Here is a tiny trained network, its code and every weight. The questions are about switching its units off for an input and a class, where a switched-off unit gives its printed mean instead of its output.

import numpy as np


def w(rows, s, z=0):
    codes = np.array(rows[::2]) - 128.0
    scale = np.full(codes.shape[1], s)
    scale[-1] = z or s
    return codes * scale


def f(y):
    return y / 2 * (1 + np.tanh(0.7978845608 * (y + 0.044715 * y**3)))


def log_softmax(a):
    a = a - a.max(-1, keepdims=True)
    return a - np.log(np.exp(a).sum(-1, keepdims=True))


def net(x, mask):
    res = np.array(x, float).reshape(1, 6) / 4 @ E
    y = f(res @ A[0][:, :-1].T + A[0][:, -1])
    res = res + np.where(mask, y, B[0][:, -1]) @ B[0][:, :-1]
    return log_softmax(res[-1] @ U[:, :-1].T + U[:, -1])


A, B = {}, {}
E = w([
[106,115,27,126,40,191],'x0',
[199,57,67,1,168,107],'x1',
[173,181,147,119,23,57],'x2',
[106,168,204,41,80,209],'x3',
[131,130,128,130,130,129],'x4',
[130,118,131,128,125,129],'x5',
],0.007)
A[0] = w([
[92,124,201,88,94,166,58],'N0',
[82,181,172,205,109,109,80],'N1',
[97,164,167,207,101,124,62],'N2',
[131,118,135,131,110,108,103],'N3',
[108,144,180,67,116,176,89],'N4',
[144,112,188,136,150,103,77],'N5',
[83,107,110,140,205,189,65],'N6',
[109,120,50,194,130,88,67],'N7',
[101,127,147,197,83,161,77],'N8',
[178,130,84,24,135,65,93],'N9',
[130,137,144,133,153,121,5],'N10',
[96,132,118,138,174,155,41],'N11',
[82,122,108,159,193,194,6],'N12',
[113,121,108,146,139,99,88],'N13',
[106,129,168,88,75,197,112],'N14',
[165,128,199,115,187,97,69],'N15',
[143,94,88,177,150,67,96],'N16',
[142,129,93,175,146,101,68],'N17',
[93,112,26,128,45,169,81],'N18',
[139,116,88,194,141,77,105],'N19',
[103,141,217,117,173,45,54],'N20',
[156,162,144,137,11,27,82],'N21',
],0.012,0.0023)
B[0] = w([
[201,159,173,140,127,108,188],'N0',
[138,98,77,55,191,135,252],'N1',
[144,111,66,62,168,152,235],'N2',
[117,142,135,116,104,134,130],'N3',
[211,154,173,135,155,118,189],'N4',
[106,128,92,145,81,100,161],'N5',
[35,138,175,90,130,179,199],'N6',
[209,156,177,161,131,101,202],'N7',
[127,101,65,77,147,115,210],'N8',
[114,112,87,41,204,169,219],'N9',
[116,118,123,148,120,121,124],'N10',
[96,107,161,125,112,136,148],'N11',
[51,107,193,132,106,149,185],'N12',
[145,157,133,119,117,133,141],'N13',
[204,153,162,157,130,98,205],'N14',
[124,119,50,190,85,101,192],'N15',
[201,151,166,113,142,126,200],'N16',
[164,154,157,124,122,119,164],'N17',
[93,115,15,210,64,64,240],'N18',
[200,159,176,123,122,126,199],'N19',
[115,122,47,214,54,96,210],'N20',
[1,114,248,141,125,198,254],'N21',
],0.02,0.0076)
U = w([
[124,87,21,14,214,167,249],'0',
[83,117,27,230,60,93,187],'1',
[213,182,183,145,143,122,30],'2',
[3,113,196,125,120,205,41],'3',
],0.0074,0.0019)

Each question gives the input, the list of numbers given to net, and the class t.
The units are the neurons (one row each of A and B). Each row of codes is followed by its name. A weight is (code - 128) times the scale printed after its matrix; where a second scale follows, it is the last column's (A, B and U).
mask holds one flag per neuron, in row order. A switched-off neuron (its flag False) gives its mean, the last column of its row in B, instead of its output. The means were averaged over made-up inputs and are rounded, as every weight is.
A unit's drop is (log p(t) with every unit on - log p(t) with that unit switched off) / (log p(t) with every unit on - log p(t) with every unit switched off).
The circuit of an input: a set's keep is (log p(t) with only the set's units on - log p(t) with every unit switched off) / (log p(t) with every unit on - log p(t) with every unit switched off). Starting from the 12 units with the biggest drops (on a tie, the unit counted first), units are removed one at a time, each time the one whose removal leaves the highest keep (on an exact tie, the one counted first), for as long as the keep stays at least 0.8.
circuit, biggest first: the units of the circuit, biggest drop first
most important unit: the unit with the biggest drop
k most important neurons: the k neurons with the biggest drops, biggest first
drop of u: that unit's drop, to one decimal
input [-6,-6,-1,5,-2,8], class 0: most important unit -> N1
input [-6,0,-7,0,0,4], class 3: 4 most important neurons -> N6; N18; N12; N11
input [-7,2,6,-6,1,-6], class 1: 2 most important neurons -> N20; N15
input [5,4,2,-3,-2,-3], class 1: 3 most important neurons -> N18; N1; N2
input [3,-1,4,4,-3,-5], class 2: 3 most important neurons -> N14; N6; N12
input [0,7,8,6,2,-3], class 3: 2 most important neurons -> N21; N1
input [-8,-6,1,0,-4,0], class 1: 3 most important neurons -> N20; N15; N9
input [-4,-1,1,-6,-2,6], class 2: 3 most important neurons -> N18; N16; N19
input [6,3,6,1,2,6], class 1: 3 most important neurons -> N18; N6; N12
input [7,6,-6,-4,1,5], class 1: 2 most important neurons -> N18; N1
input [-8,-8,-6,-4,4,-7], class 0: 3 most important neurons -> N1; N2; N18
input [0,-4,4,2,1,-4], class 0: 2 most important neurons -> N1; N2
input [-6,6,-1,7,6,-4], class 2: 3 most important neurons -> N4; N1; N18
input [-7,7,-8,-4,-3,-2], class 3: 4 most important neurons -> N6; N1; N12; N2
input [-1,0,5,-3,6,1], class 3: circuit, biggest first -> N21
input [-4,4,-7,7,-5,-2], class 2: drop of N14 -> 0.2
input [3,-6,7,-4,-3,0], class 3: drop of N21 -> 5.0
input [8,7,4,-7,-5,-3], class 1: drop of N1 -> 1.4
